Below is a small trained network, with its code and all its weights. Each question gives an input and a class and asks what happens when units are switched off, that is, made to give their printed mean instead of their output.

import numpy as np


def w(rows, s, z=0):
    codes = np.array(rows[::2]) - 128.0
    scale = np.full(codes.shape[1], s)
    scale[-1] = z or s
    return codes * scale


def f(y):
    return np.maximum(y, 0)


def log_softmax(a):
    a = a - a.max(-1, keepdims=True)
    return a - np.log(np.exp(a).sum(-1, keepdims=True))


def net(x, mask):
    res = np.array(x, float).reshape(1, 4) / 4 @ E
    y = f(res @ A[0][:, :-1].T + A[0][:, -1])
    res = res + np.where(mask, y, B[0][:, -1]) @ B[0][:, :-1]
    return log_softmax(res[-1] @ U[:, :-1].T + U[:, -1])


A, B = {}, {}
E = w([
[110,2,104,181],'x0',
[235,81,70,8],'x1',
[66,76,163,6],'x2',
[55,98,13,87],'x3',
],0.0089)
A[0] = w([
[130,102,115,92,217],'neuron 1',
[99,184,175,84,200],'neuron 2',
[179,139,111,142,159],'neuron 3',
[166,54,160,117,17],'neuron 4',
[144,3,111,155,98],'neuron 5',
[59,153,46,105,115],'neuron 6',
[57,193,213,134,116],'neuron 7',
[97,76,126,42,195],'neuron 8',
[142,187,35,94,155],'neuron 9',
[165,164,139,158,2],'neuron 10',
[153,108,92,129,212],'neuron 11',
[114,134,128,168,129],'neuron 12',
[94,114,115,233,120],'neuron 13',
[147,136,123,105,75],'neuron 14',
[162,137,141,61,161],'neuron 15',
[123,227,212,144,194],'neuron 16',
[105,166,157,134,134],'neuron 17',
[89,122,70,120,129],'neuron 18',
],0.016,0.0034)
B[0] = w([
[119,97,111,69,179],'neuron 1',
[229,180,237,138,197],'neuron 2',
[99,91,77,162,173],'neuron 3',
[121,46,68,123,168],'neuron 4',
[76,103,98,250,210],'neuron 5',
[125,139,25,109,198],'neuron 6',
[34,159,198,140,221],'neuron 7',
[66,91,115,2,223],'neuron 8',
[75,150,101,123,200],'neuron 9',
[166,129,51,118,172],'neuron 10',
[97,86,144,95,169],'neuron 11',
[131,198,136,148,173],'neuron 12',
[163,208,173,169,236],'neuron 13',
[111,177,172,129,150],'neuron 14',
[100,198,89,75,200],'neuron 15',
[174,172,163,162,247],'neuron 16',
[80,154,156,162,171],'neuron 17',
[128,174,32,151,177],'neuron 18',
],0.0081,0.015)
U = w([
[135,164,243,124,186],'0',
[160,104,154,17,117],'1',
[137,5,114,123,251],'2',
[84,134,50,45,130],'3',
[177,155,152,74,161],'4',
[153,215,100,168,2],'5',
],0.012,0.00098)

Each question gives the input, the list of numbers given to net, and the class t.
The units are the neurons (one row each of A and B). Each row of codes is followed by its name. A weight is (code - 128) times the scale printed after its matrix; where a second scale follows, it is the last column's (A, B and U).
mask holds one flag per neuron, in row order. A switched-off neuron (its flag False) gives its mean, the last column of its row in B, instead of its output. The means were averaged over made-up inputs and are rounded, as every weight is.
A unit's drop is (log p(t) with every unit on - log p(t) with that unit switched off) / (log p(t) with every unit on - log p(t) with every unit switched off).
The circuit of an input: a set's keep is (log p(t) with only the set's units on - log p(t) with every unit switched off) / (log p(t) with every unit on - log p(t) with every unit switched off). Starting from the 12 units with the biggest drops (on a tie, the unit counted first), units are removed one at a time, each time the one whose removal leaves the highest keep (on an exact tie, the one counted first), for as long as the keep stays at least 0.8.
units of the circuit, in order: the units of the circuit, biggest drop first
unit that matters most: the unit with the biggest drop
top k neurons: the k neurons with the biggest drops, biggest first
drop of u: that unit's drop, to one decimal
input [1,7,-2,-4], class 3: unit that matters most -> neuron 15
input [0,-3,-2,-1], class 0: units of the circuit, in order -> (neuron 6; neuron 18)
input [-8,3,1,1], class 4: units of the circuit, in order -> (neuron 2; neuron 5)
input [-8,5,5,-2], class 1: units of the circuit, in order -> (neuron 8; neuron 2; neuron 13)
input [-8,8,-4,0], class 3: top 2 neurons -> (neuron 13; neuron 9)
input [-4,-4,5,3], class 0: top 2 neurons -> (neuron 2; neuron 7)
input [-3,3,6,-5], class 1: top 3 neurons -> (neuron 8; neuron 13; neuron 5)
input [4,-4,-1,-3], class 0: top 2 neurons -> (neuron 6; neuron 18)
input [7,0,7,2], class 2: top 4 neurons -> (neuron 5; neuron 15; neuron 4; neuron 9)
input [-2,7,1,-6], class 1: top 3 neurons -> (neuron 5; neuron 6; neuron 18)
input [-5,1,-4,5], class 3: top 2 neurons -> (neuron 13; neuron 16)
input [-6,4,4,0], class 1: top 2 neurons -> (neuron 2; neuron 5)
input [-3,7,4,-6], class 1: drop of neuron 6 -> 0.1
input [-5,-8,-5,1], class 0: drop of neuron 7 -> 0.4
input [-1,4,-2,1], class 3: top neuron -> (neuron 2)
input [2,1,3,-4], class 2: drop of neuron 13 -> 0.2
